Here is a tiny trained network, its code and every weight. The questions are about switching its units off for an input and a target symbol, where a switched-off unit gives its printed mean instead of its output.

import numpy as np


def w(rows, s, z=0):
    codes = np.array(rows[::2]) - 128.0
    scale = np.full(codes.shape[1], s)
    scale[-1] = z or s
    return codes * scale


def norm(h):
    return h / np.sqrt((h * h).mean(-1, keepdims=True) + 1e-5)


def f(y):
    return y / 2 * (1 + np.tanh(0.7978845608 * (y + 0.044715 * y**3)))


def softmax(a):
    e = np.exp(a - a.max(-1, keepdims=True))
    return e / e.sum(-1, keepdims=True)


def log_softmax(a):
    a = a - a.max(-1, keepdims=True)
    return a - np.log(np.exp(a).sum(-1, keepdims=True))


def net(x, mask):
    ids = ['Φαβεζθλμξπστψω'.index(c) for c in x.split()]
    T = len(ids)
    res = E[ids] + P[:T]
    r = norm(res)
    for j in range(3):
        rows = slice(3 * j, 3 * j + 3)
        q, k, v = (r @ M[0][rows].T for M in (Q, K, V))
        z = softmax(np.where(np.tri(T) > 0, q @ k.T / 3**0.5, -1e9)) @ v
        o = O[0][rows]
        res = res + np.where(mask[j], z, o[:, -1]) @ o[:, :-1]
    y = f(norm(res) @ A[0][:, :-1].T + A[0][:, -1])
    res = res + np.where(mask[3:11], y, B[0][:, -1]) @ B[0][:, :-1]
    return log_softmax(norm(res)[-1] @ U[:, :-1].T + U[:, -1])


Q, K, V, O, A, B = {}, {}, {}, {}, {}, {}
E = w([
[70,143,137,50],'Φ',
[160,81,41,187],'α',
[76,162,111,119],'β',
[65,126,133,82],'ε',
[122,102,96,63],'ζ',
[122,133,67,215],'θ',
[87,86,105,64],'λ',
[255,106,157,170],'μ',
[168,109,61,197],'ξ',
[97,132,83,75],'π',
[101,160,49,236],'σ',
[179,135,184,66],'τ',
[151,117,86,107],'ψ',
[46,147,70,88],'ω',
],0.013)
P = w([
[127,87,112,162],'0',
[213,179,3,85],'1',
[98,41,205,155],'2',
[160,87,139,115],'3',
[193,170,51,111],'4',
[84,51,193,164],'5',
[42,140,89,155],'6',
[209,141,99,118],'7',
[73,65,175,182],'8',
],0.017)
Q[0] = w([
[149,134,124,119],'h0',
[148,163,133,156],'h0',
[119,103,115,138],'h0',
[122,136,69,106],'h1',
[79,34,69,136],'h1',
[86,107,151,143],'h1',
[105,117,4,57],'h2',
[95,99,162,150],'h2',
[150,150,204,127],'h2',
],0.026)
K[0] = w([
[135,106,105,112],'h0',
[165,163,97,148],'h0',
[130,100,121,145],'h0',
[131,84,59,87],'h1',
[79,4,75,152],'h1',
[76,71,115,123],'h1',
[66,31,39,187],'h2',
[192,154,124,108],'h2',
[152,207,204,144],'h2',
],0.02)
V[0] = w([
[90,160,105,91],'h0',
[84,27,143,121],'h0',
[164,174,82,77],'h0',
[7,82,123,186],'h1',
[117,112,215,147],'h1',
[194,200,139,166],'h1',
[99,79,204,63],'h2',
[88,206,199,106],'h2',
[112,131,61,78],'h2',
],0.019)
O[0] = w([
[118,135,79,77,118],'h0',
[108,89,113,210,233],'h0',
[77,162,117,79,90],'h0',
[157,73,254,126,186],'h1',
[148,98,101,194,87],'h1',
[55,144,96,171,43],'h1',
[171,97,66,74,87],'h2',
[213,107,170,123,8],'h2',
[66,107,181,95,195],'h2',
],0.017,0.019)
A[0] = w([
[214,126,94,73,254],'n0',
[131,58,146,129,93],'n1',
[77,119,93,173,142],'n2',
[122,139,151,117,67],'n3',
[106,68,150,146,138],'n4',
[86,180,97,150,61],'n5',
[191,197,127,254,189],'n6',
[134,92,59,141,79],'n7',
],0.025,0.0042)
B[0] = w([
[93,109,5,176,135],'n0',
[177,119,66,115,233],'n1',
[129,68,80,165,184],'n2',
[122,144,138,147,128],'n3',
[102,204,135,108,254],'n4',
[190,79,109,118,189],'n5',
[222,249,162,58,159],'n6',
[126,94,228,126,140],'n7',
],0.028,0.014)
U = w([
[104,80,82,128,248],'Φ',
[47,234,111,246,15],'α',
[141,141,156,153,58],'β',
[147,7,160,192,150],'ε',
[45,181,37,81,227],'ζ',
[159,202,129,150,63],'θ',
[200,100,144,21,96],'λ',
[170,139,154,197,150],'μ',
[121,200,108,178,1],'ξ',
[60,155,196,82,92],'π',
[134,222,115,138,22],'σ',
[154,142,109,143,27],'τ',
[61,56,129,205,214],'ψ',
[106,89,199,117,46],'ω',
],0.014,0.0052)

Each question gives the input, a string of symbols that net reads in full, and the target symbol t.
The units are the heads (3 rows each of Q, K, V and O) and the neurons (one row each of A and B). Each row of codes is followed by its name. A weight is (code - 128) times the scale printed after its matrix; where a second scale follows, it is the last column's (O, A, B and U).
mask holds one flag per unit, heads first, then neurons. A switched-off unit (its flag False) gives its mean, the last column of its rows in O or B, instead of its output. The means were averaged over made-up inputs and are rounded, as every weight is.
A unit's drop is (log p(t) with every unit on - log p(t) with that unit switched off) / (log p(t) with every unit on - log p(t) with every unit switched off).
The circuit of an input: a set's keep is (log p(t) with only the set's units on - log p(t) with every unit switched off) / (log p(t) with every unit on - log p(t) with every unit switched off). Starting from all 11 units, units are removed one at a time, each time the one whose removal leaves the highest keep (on an exact tie, the one counted first), for as long as the keep stays at least 0.8.
units of the circuit, in order: the units of the circuit, biggest drop first
top k neurons: the k neurons with the biggest drops, biggest first
which heads matter: for each layer, one digit per head in row order, 1 if its drop is at least 0.15 and else 0, layers parted by /
input λ ψ λ β σ ψ Φ, target λ: which heads matter	011
input θ α ω σ α λ π λ τ, target λ: units of the circuit, in order	[h2]
input π θ σ λ Φ λ λ, target π: which heads matter	010
input α ζ ψ, target μ: units of the circuit, in order	[h0, n6]
input π π ε ψ σ ζ ψ, target π: which heads matter	010
input θ λ λ ζ ψ, target ζ: which heads matter	110
input ζ π α α α α θ, target ζ: which heads matter	011
input σ λ ζ α λ, target Φ: which heads matter	010
input λ ξ ξ α λ π ψ α, target Φ: units of the circuit, in order	[n4, h1, n5]
input λ λ λ ζ τ, target ζ: which heads matter	100
input α λ λ ω λ ω σ α, target Φ: top 4 neurons	[n4, n5, n2, n6]
input λ α ω θ ζ λ θ ζ, target Φ: units of the circuit, in order	[h1, n4, n5]
input λ ζ θ α ζ ζ ζ, target λ: top 3 neurons	[n1, n4, n2]
input ζ Φ π ψ α, target ζ: which heads matter	100
input α α λ α λ ξ λ, target α: which heads matter	101
input α ψ λ λ, target α: which heads matter	000
input λ α α μ ζ ε λ, target λ: top 3 neurons	[n1, n4, n2]
input λ θ ξ λ ζ ψ σ, target λ: units of the circuit, in order	[h1, h2]
input μ β ζ λ α, target ζ: units of the circuit, in order	[h1]
input ψ α μ ε, target ψ: top 2 neurons	[n2, n6]
